Below are the code and all the weights of a small trained network. Each question names an input and a target symbol and asks about switching units off, where a switched-off unit gives its printed mean instead of its output.

import numpy as np


def w(rows, s, z=0):
    codes = np.array(rows[::2]) - 128.0
    scale = np.full(codes.shape[1], s)
    scale[-1] = z or s
    return codes * scale


def f(y):
    return np.maximum(y, 0)


def softmax(a):
    e = np.exp(a - a.max(-1, keepdims=True))
    return e / e.sum(-1, keepdims=True)


def log_softmax(a):
    a = a - a.max(-1, keepdims=True)
    return a - np.log(np.exp(a).sum(-1, keepdims=True))


def net(x, mask):
    ids = ['αβγδθπτφ'.index(c) for c in x.split()]
    T = len(ids)
    res = E[ids] + P[:T]
    u = 0
    for l in range(3):
        r = res
        for j in range(3):
            rows = slice(3 * j, 3 * j + 3)
            q, k, v = (r @ M[l][rows].T for M in (Q, K, V))
            z = softmax(np.where(np.tri(T) > 0, q @ k.T / 3**0.5, -1e9)) @ v
            o = O[l][rows]
            res = res + np.where(mask[u + j], z, o[:, -1]) @ o[:, :-1]
        u += 3
        y = f(res @ A[l][:, :-1].T + A[l][:, -1])
        res = res + np.where(mask[u : u + 4], y, B[l][:, -1]) @ B[l][:, :-1]
        u += 4
    return log_softmax(res[-1] @ U[:, :-1].T + U[:, -1])


Q, K, V, O, A, B = {}, {}, {}, {}, {}, {}
E = w([
[176,124,186,93,253,113],'α',
[47,170,64,190,129,108],'β',
[144,114,46,52,214,99],'γ',
[157,138,182,57,104,35],'δ',
[237,73,109,87,92,144],'θ',
[204,49,145,187,190,136],'π',
[90,164,179,151,41,28],'τ',
[144,87,161,224,50,95],'φ',
],0.016)
P = w([
[243,130,180,170,63,83],'0',
[71,88,113,47,94,254],'1',
[154,44,96,157,184,27],'2',
[78,71,118,76,106,229],'3',
[157,117,132,167,178,78],'4',
[52,58,139,78,133,213],'5',
[147,168,176,193,189,87],'6',
[34,51,150,83,146,198],'7',
[131,234,221,223,213,89],'8',
[3,55,180,81,171,197],'9',
],0.0086)
Q[0] = w([
[93,80,135,150,131,163],'0.h1',
[111,155,100,100,121,187],'0.h1',
[127,123,124,133,81,184],'0.h1',
[169,191,114,62,120,66],'0.h2',
[89,154,124,88,132,93],'0.h2',
[150,110,125,115,249,167],'0.h2',
[142,123,110,146,127,150],'0.h3',
[167,176,116,110,106,115],'0.h3',
[94,93,161,128,163,124],'0.h3',
],0.015)
K[0] = w([
[94,164,255,143,156,54],'0.h1',
[147,46,196,135,177,166],'0.h1',
[167,104,126,6,173,130],'0.h1',
[177,235,81,19,115,64],'0.h2',
[51,166,121,42,146,67],'0.h2',
[226,105,152,75,229,178],'0.h2',
[100,142,139,72,98,82],'0.h3',
[108,124,125,162,95,92],'0.h3',
[172,200,120,121,127,168],'0.h3',
],0.0088)
V[0] = w([
[74,86,183,69,117,94],'0.h1',
[104,44,169,136,82,83],'0.h1',
[168,67,104,133,88,132],'0.h1',
[76,254,61,220,211,103],'0.h2',
[214,82,38,164,101,149],'0.h2',
[113,190,24,111,91,158],'0.h2',
[64,126,167,137,182,70],'0.h3',
[88,123,181,123,129,197],'0.h3',
[205,115,113,127,170,46],'0.h3',
],0.0062)
O[0] = w([
[104,134,63,70,104,55,135],'0.h1',
[84,88,164,63,187,97,251],'0.h1',
[86,112,151,126,125,143,144],'0.h1',
[255,100,113,32,46,130,133],'0.h2',
[98,140,202,118,141,140,122],'0.h2',
[205,163,124,201,127,150,47],'0.h2',
[134,204,126,162,137,108,177],'0.h3',
[119,117,121,205,139,140,76],'0.h3',
[125,69,149,27,211,113,173],'0.h3',
],0.0065,0.0032)
A[0] = w([
[149,7,192,62,94,100,28],'0.n1',
[206,112,145,99,102,22,3],'0.n2',
[193,75,215,168,103,2,86],'0.n3',
[107,58,19,156,102,169,75],'0.n4',
],0.0081,0.0014)
B[0] = w([
[198,102,139,169,63,104,221],'0.n1',
[168,42,126,254,145,198,189],'0.n2',
[154,230,85,56,190,235,255],'0.n3',
[16,113,54,194,118,173,180],'0.n4',
],0.0084,0.0068)
Q[1] = w([
[144,166,29,25,165,150],'1.h1',
[78,73,67,157,122,149],'1.h1',
[97,78,88,124,196,16],'1.h1',
[116,117,97,55,175,56],'1.h2',
[183,46,148,178,65,136],'1.h2',
[127,70,69,38,141,162],'1.h2',
[133,111,172,180,131,147],'1.h3',
[206,126,114,179,64,146],'1.h3',
[255,151,117,73,154,67],'1.h3',
],0.0088)
K[1] = w([
[131,165,27,2,131,120],'1.h1',
[183,128,75,126,179,98],'1.h1',
[114,179,182,83,178,105],'1.h1',
[156,99,141,74,167,124],'1.h2',
[116,166,138,176,168,167],'1.h2',
[146,110,139,79,111,154],'1.h2',
[150,176,152,212,62,118],'1.h3',
[164,138,138,90,57,147],'1.h3',
[134,64,157,140,100,224],'1.h3',
],0.0097)
V[1] = w([
[189,64,130,97,2,224],'1.h1',
[108,152,46,71,192,70],'1.h1',
[51,102,98,79,116,112],'1.h1',
[77,71,183,74,150,157],'1.h2',
[135,216,173,105,105,228],'1.h2',
[104,58,54,34,140,200],'1.h2',
[80,137,141,89,44,206],'1.h3',
[212,43,52,152,89,127],'1.h3',
[142,24,183,162,107,163],'1.h3',
],0.0052)
O[1] = w([
[169,198,156,2,142,129,207],'1.h1',
[130,103,133,145,162,180,44],'1.h1',
[164,178,112,118,142,211,7],'1.h1',
[121,182,19,98,194,118,111],'1.h2',
[126,71,120,104,141,71,191],'1.h2',
[94,157,49,189,175,121,246],'1.h2',
[134,133,203,161,97,160,111],'1.h3',
[98,85,169,124,149,131,191],'1.h3',
[125,151,143,188,92,124,123],'1.h3',
],0.0059,0.0017)
A[1] = w([
[91,22,182,99,41,214,168],'1.n1',
[35,210,123,46,111,197,59],'1.n2',
[88,101,70,166,17,145,145],'1.n3',
[129,101,203,254,77,106,253],'1.n4',
],0.0076,0.006)
B[1] = w([
[116,30,57,80,149,104,208],'1.n1',
[94,147,108,2,87,177,176],'1.n2',
[84,228,160,38,139,115,237],'1.n3',
[119,132,213,38,167,129,255],'1.n4',
],0.0094,0.007)
Q[2] = w([
[109,102,109,231,68,57],'2.h1',
[125,87,136,112,176,50],'2.h1',
[107,64,119,217,106,103],'2.h1',
[211,54,96,125,86,148],'2.h2',
[119,105,66,180,149,132],'2.h2',
[55,111,136,96,145,165],'2.h2',
[162,199,138,146,136,213],'2.h3',
[157,163,196,155,28,97],'2.h3',
[157,104,99,177,139,5],'2.h3',
],0.012)
K[2] = w([
[132,71,58,84,39,169],'2.h1',
[70,62,163,94,146,40],'2.h1',
[149,26,39,66,87,147],'2.h1',
[199,90,128,141,124,146],'2.h2',
[118,115,78,198,155,84],'2.h2',
[75,42,137,146,98,142],'2.h2',
[93,176,104,180,178,204],'2.h3',
[3,162,68,104,128,90],'2.h3',
[93,33,108,79,211,80],'2.h3',
],0.011)
V[2] = w([
[108,133,152,181,140,142],'2.h1',
[112,151,146,117,102,119],'2.h1',
[131,157,156,129,148,5],'2.h1',
[163,171,147,99,152,145],'2.h2',
[148,177,95,145,163,112],'2.h2',
[113,126,94,111,109,163],'2.h2',
[77,161,111,110,154,131],'2.h3',
[139,62,168,144,143,134],'2.h3',
[137,160,138,80,118,138],'2.h3',
],0.012)
O[2] = w([
[137,138,143,87,145,109,97],'2.h1',
[70,110,134,90,93,184,132],'2.h1',
[122,204,90,114,60,196,183],'2.h1',
[84,151,174,254,69,135,172],'2.h2',
[93,124,179,123,52,155,37],'2.h2',
[144,167,53,116,179,135,254],'2.h2',
[148,63,126,18,111,149,106],'2.h3',
[82,139,129,185,106,194,183],'2.h3',
[169,134,109,177,144,113,243],'2.h3',
],0.0073,0.0079)
A[2] = w([
[214,87,202,194,91,134,3],'2.n1',
[1,122,40,189,92,14,120],'2.n2',
[229,13,168,164,216,169,188],'2.n3',
[165,101,52,229,150,228,107],'2.n4',
],0.0082,0.0068)
B[2] = w([
[88,2,59,15,97,220,170],'2.n1',
[228,43,230,175,92,119,254],'2.n2',
[60,144,108,175,27,75,250],'2.n3',
[201,122,201,76,165,130,201],'2.n4',
],0.0077,0.0096)
U = w([
[160,223,159,216,185,82,225],'α',
[57,255,63,147,136,149,230],'β',
[180,100,117,128,193,188,25],'γ',
[222,75,202,129,58,132,242],'δ',
[155,91,61,117,137,134,27],'θ',
[102,148,127,144,136,73,26],'π',
[189,160,182,50,133,61,87],'τ',
[87,110,237,70,196,127,1],'φ',
],0.0079,0.0046)

Each question gives the input, a string of symbols that net reads in full, and the target symbol t.
The units are the heads (3 rows each of Q, K, V and O) and the neurons (one row each of A and B). Each row of codes is followed by its name. A weight is (code - 128) times the scale printed after its matrix; where a second scale follows, it is the last column's (O, A, B and U).
mask holds one flag per unit, layer by layer, with each layer's heads first. A switched-off unit (its flag False) gives its mean, the last column of its rows in O or B, instead of its output. The means were averaged over made-up inputs and are rounded, as every weight is.
A unit's drop is (log p(t) with every unit on - log p(t) with that unit switched off) / (log p(t) with every unit on - log p(t) with every unit switched off).
The circuit of an input: a set's keep is (log p(t) with only the set's units on - log p(t) with every unit switched off) / (log p(t) with every unit on - log p(t) with every unit switched off). Starting from the 12 units with the biggest drops (on a tie, the unit counted first), units are removed one at a time, each time the one whose removal leaves the highest keep (on an exact tie, the one counted first), for as long as the keep stays at least 0.8.
units of the circuit, in order: the units of the circuit, biggest drop first
top k neurons: the k neurons with the biggest drops, biggest first
k most important neurons of layer l: the k neurons of layer l with the biggest drops, biggest first
which heads matter: for each layer, one digit per head in row order, 1 if its drop is at least 0.15 and else 0, layers parted by /
input β φ φ α β θ, target θ: units of the circuit, in order -> [1.n1 2.n2]
input β β β φ β τ, target τ: top neuron -> [0.n4]
input φ β β θ τ β β, target τ: top 3 neurons -> [0.n3 1.n1 0.n4]
input β β τ φ τ δ β τ, target β: which heads matter -> 000 / 011 / 100
input β φ φ β, target φ: which heads matter -> 010 / 000 / 100
input α φ τ β β τ θ τ γ, target δ: which heads matter -> 010 / 100 / 010
input β β β β φ τ, target τ: units of the circuit, in order -> [2.h3 0.h3 1.n3]
input θ β β φ τ, target δ: which heads matter -> 010 / 000 / 010
input τ β α β β β β δ π, target δ: units of the circuit, in order -> [0.h2 2.h2 1.n3]
input β β γ β β τ γ α τ π, target π: which heads matter -> 010 / 000 / 000
input α δ π π γ θ β, target δ: top 2 neurons -> [2.n2 0.n1]
input α φ φ τ τ, target α: units of the circuit, in order -> [0.n3 0.n2 2.n1 2.h1]
input δ β φ β, target φ: units of the circuit, in order -> [0.n3 2.h1 0.n2]
input α τ β α β δ θ τ π, target δ: top 2 neurons -> [1.n3 2.n1]
input β φ δ, target δ: which heads matter -> 000 / 000 / 010
input θ β β β γ π, target π: top neuron -> [2.n3]
input γ β θ β δ β α, target δ: top 2 neurons -> [1.n3 1.n4]
input β π β δ β τ β τ, target β: units of the circuit, in order -> [2.n2 0.n3]
input τ γ τ, target α: top 2 neurons -> [2.n2 0.n2]
input φ φ β β β φ φ τ φ, target τ: top 3 neurons -> [1.n2 0.n1 0.n2]
input β β β δ β β τ φ, target φ: units of the circuit, in order -> [0.h2 1.n4]
input β τ β φ, target φ: which heads matter -> 010 / 000 / 000
input φ τ φ, target α: top 3 neurons -> [0.n3 2.n2 1.n3]
input φ φ φ β β β τ φ, target β: which heads matter -> 011 / 100 / 100
input τ π β β π, target α: most important neuron of layer 1 -> [1.n3]
input φ δ β τ δ β δ π β γ, target γ: top 2 neurons -> [1.n3 0.n2]
input τ θ φ β π β θ, target α: which heads matter -> 010 / 000 / 000
